[-145.151  -23.551  153.648 -112.741] Out: -145.151

[ -6.441   7.618  12.676 -13.819  -2.551] Out: 7.618

[[  29.42 -121.24  -95.67   26.55  -53.90 -207.39   17.97]
 [  51.40 -174.66  149.13 -146.19   79.38   -2.99   69.81]] Out: -146.19

[ 0.12 -0.10 -0.02  0.07  0.03 -0.05] Out: -0.02

[-0.944  0.985  1.867  0.393 -1.016  1.569] Out: 1.867

[-156.120   97.339 -100.808  121.132  -25.042 -151.927] Out: -100.808
---
array([[ 338,  358,  253,  692,  587, -628],
       [-420, -524, -498,  621,  -49, -556],
       [ -97,    7,   89, -725, -655,  592]]) >> 621

array([[ 142,  157, -414,  523,  492, -523],
       [ 549, -537,  513, -604, -547,  606]]) >> -604

array([[-616,  -17,  -46,   29,  -22, -134],
       [ 496,  -14,   42,   -8,   47,   68],
       [ 263,   33,   75,  150,   65,  243]]) >> -8

array([[-318, -201,  766,  -30,  766],
       [ 336, -563, -298,  224, -298]]) >> -298

array([[-305, -463, -633, -186, -207],
       [-308, -461, -628, -189,  350]]) >> -628

array([[145, 766, 382, 177,  -4,  54],
       [-89,  95,  99, 423, 559, 330]]) >> 423
---
 44   16  -32   41 => 44, -32

 3  14  87  43 => 87, 3

37  46  65  80  65  97  73
 4  40  51  19  50   6   3
=> 97, 3

5087  6369  4146  5497  3446  3685
7674  6094  5489  4692  7172  6942
4974  9241  6502  9412  2228  4355
=> 9412, 2228

617  142  915  513 => 915, 142

134  152   79   42  195   57 => 195, 42

2  2  2  3  4
0  7  4  2  3
1  1  3  3  8
=> 8, 0

942  439  349   88  323  382  364 => 942, 88

 34  -27   38   26   -1   26 => 38, -27
---
[-1.2, 1.8, -1.3, 1.6, -0.8] Out: -1.2
[0.143, 0.093, 0.072, -0.109, 0.010, 0.060] Out: 0.143
[-0.13, -0.08, 0.08, 0.05, 0.10, -0.17, -0.04] Out: -0.13
[-0.03, -0.10, -0.04, -0.01, 0.18, 0.05] Out: -0.03
[1.47, 0.63, -0.04, 0.23, -1.65] Out: 1.47
[-88.991, 101.361, -1.348, -175.568] Out: -88.991
[-173.3, 119.5, 41.0, -177.6, 76.0] Out: -173.3
---
Q: -274; 163; -665; -404; -466
A: -466
Q: -282; -774; -26; 567
A: 567
Q: 603; 517; 290; -63
A: -63
Q: 292; -411; 609; -154; -381; 135
A: 135
Q: 3; 226; 202; 39; -3; -553; 670
A: 670
Q: 271; 65; -54; -106; 344; 613
A: 613
Q: -89; -402; -516; 503; -684
A: -684
Q: 169; -449; -607; -551; -616
A: -616
Q: -314; -699; 484; -459
A: -459
---
((-5.9, -0.9, 17.2, -8.1), (-20.3, 1.1, -5.4, -10.0)) Answer: -5.9, -10.0
(-1.97, 17.27, -12.35, 1.59) Answer: -1.97, 1.59
(0.17, 0.18, -0.12, 0.15, 0.10, 0.00, -0.05) Answer: 0.17, -0.05
(1.3, -1.8, -1.5, 1.8, -1.2, -1.6) Answer: 1.3, -1.6
((-0.116, 0.142, -0.012, 0.147), (-0.177, 0.018, 0.207, -0.103), (0.019, 0.005, -0.093, -0.021)) Answer: -0.116, -0.021
(-0.54, 1.16, 0.95, -1.24) Answer: -0.54, -1.24
(12.652, -6.852, 13.188, -16.634) Answer: 12.652, -16.634
((-15.815, -1.829, -8.028, 0.812, 10.412), (-1.547, 5.174, -13.694, 18.161, -21.400), (16.881, 11.006, -11.368, -3.593, -18.753)) Answer: -15.815, -18.753
---
  94    74  -319   174  -358   150  -357
   1   -64   -15   -37   -23   -64   -79
-708  -162   244    46   396    64   452
-> -79

-113   381  -229   282   229  -355   251
 158  -344  -780  -202  -238   715   231
-587  -487   242  -206   -38  -410  -384
-> 231

 258  -156   -83   -29   203  -639  -115
  80   219  -376  -501   273  -393  -583
 380  -159    -2   -41   335  -705   -64
-> -583

-129  -449    34   421    32
-105  -235   341   102   126
 562   571  -189    78  -273
-> 126

 190  -117  -779  -543   -93
   5  -438  -484   365    78
 348  -116  -174  -482  -446
-> 78

-210   698  -155  -218
-281   393  -565   195
 123    -3    50   694
-> 195

  8  646  636  620
 -3  625  637  637
-11    9  640  644
-> 637

-377  -246  -266    68  -414  -225
-568  -656  -256   251  -673  -194
-498  -700  -233   347  -581  -164
-> -194
---
[[3, 174, 91, -178, 559], [-229, 10, 20, 275, -491], [-129, -134, -57, 310, -764]] | 91
[-391, 218, -342, 655, 213, 186, 367] | -342
[-460, -633, 707, -677, 616, 244, 13] | 707
[8, 89, 228, 750, -244] | 228
[-250, 55, -1, 84, 10, -362, -642] | -1
[[137, -28, -103, -403, -139, -289, -793], [134, 9, 459, -21, 450, 236, -322]] | -103
[10, 591, 476, 305, -362, -348] | 476
[440, 267, 47, 2, -66, 607, 235] | 47
---
[-39  49  22 -29] gives -29
[5212 1449 4763 9441 6053] gives 6053
[478 152 894  67 988 771] gives 771
[3310 9969 7536 4386 2739] gives 2739
[-798 -167 -576  898] gives 898
[ 86 158  58 253 113  88] gives 88
---
[[ -97.046  -44.243   69.171  -71.204  -43.915   -8.223   66.994]
 [   1.029  -75.190  -76.963 -109.291 -186.308  130.109   34.323]]
69.171

[[ 135.84 -165.83  -90.74   16.88  -83.20]
 [-190.81  -99.80  -93.83 -124.22 -121.39]]
-90.74

[[  16.854 -170.705  125.319  -37.601]
 [ -35.411   87.947 -138.688  -13.696]]
125.319

[[-138.306   69.008  149.781 -114.521]
 [ -76.307  -71.273  -71.217  -74.856]]
149.781

[[  60.337  -16.019  -11.913   85.284   72.896  160.143 -140.669]
 [  -8.565   14.643   87.103  155.302  -51.186  -51.198 -176.651]]
-11.913

[[ 0.229 -0.157  0.041 -0.027  0.028  0.216 -0.147]
 [-0.048 -0.110 -0.098  0.162  0.139  0.012  0.100]]
0.041

[[ -54.93  -13.32   96.67 -166.74  109.77]
 [  71.45   16.07   26.28  -35.19   68.94]]
96.67

[[ -65.11 -106.36 -156.51  -59.36  174.40]
 [ -25.59  -40.80   30.29 -123.52   22.71]]
-156.51
---
Input: [[21, 23, 53, 89, 52], [68, 96, 51, 9, 64]]
Output: 21, 64
Input: [-29, 11, -13, -9, 17, 30, 32]
Output: -29, 32
Input: [[8944, 4595, 5950, 7492, 1978, 6324], [7499, 6971, 3704, 4474, 6639, 6113]]
Output: 8944, 6113
Input: [-42, -47, -44, -31, 35, -13]
Output: -42, -13
Input: [[829, 120, 658, 872, 321], [567, 646, 605, 558, 627], [514, 718, 609, 487, 780]]
Output: 829, 780
Input: [8124, 8848, 5030, 3178]
Output: 8124, 3178
Input: [3191, 2238, 6795, 8740]
Output: 3191, 8740
Input: [-15, 11, -10, -28, 47]
Output: -15, 47
---
[[5874 6424 5918 6655 7011 7859 6248]
 [9665 8116 8358 7967 7011 9372 9604]
 [5157 6013 6689 7605 7077 8323 2221]] gives 8116

[[1 6 5 5 2]
 [6 7 4 0 1]] gives 6

[[7 4 3 6 1 5]
 [2 2 4 6 2 3]] gives 4

[[-446  211  832 -260]
 [ 107 -864  377 -419]
 [-720  547  279  578]] gives -864

[[-22 -36 -44 -28  34 -17]
 [-36 -25 -14 -26  -8 -23]
 [-33 -23 -34 -28  -8 -23]] gives -25

[[6183 7136 3459 2186 3506 2741]
 [2860 1849 7819 8888 6591 7993]
 [6062 6586 2686 2493 2992 3012]] gives 1849
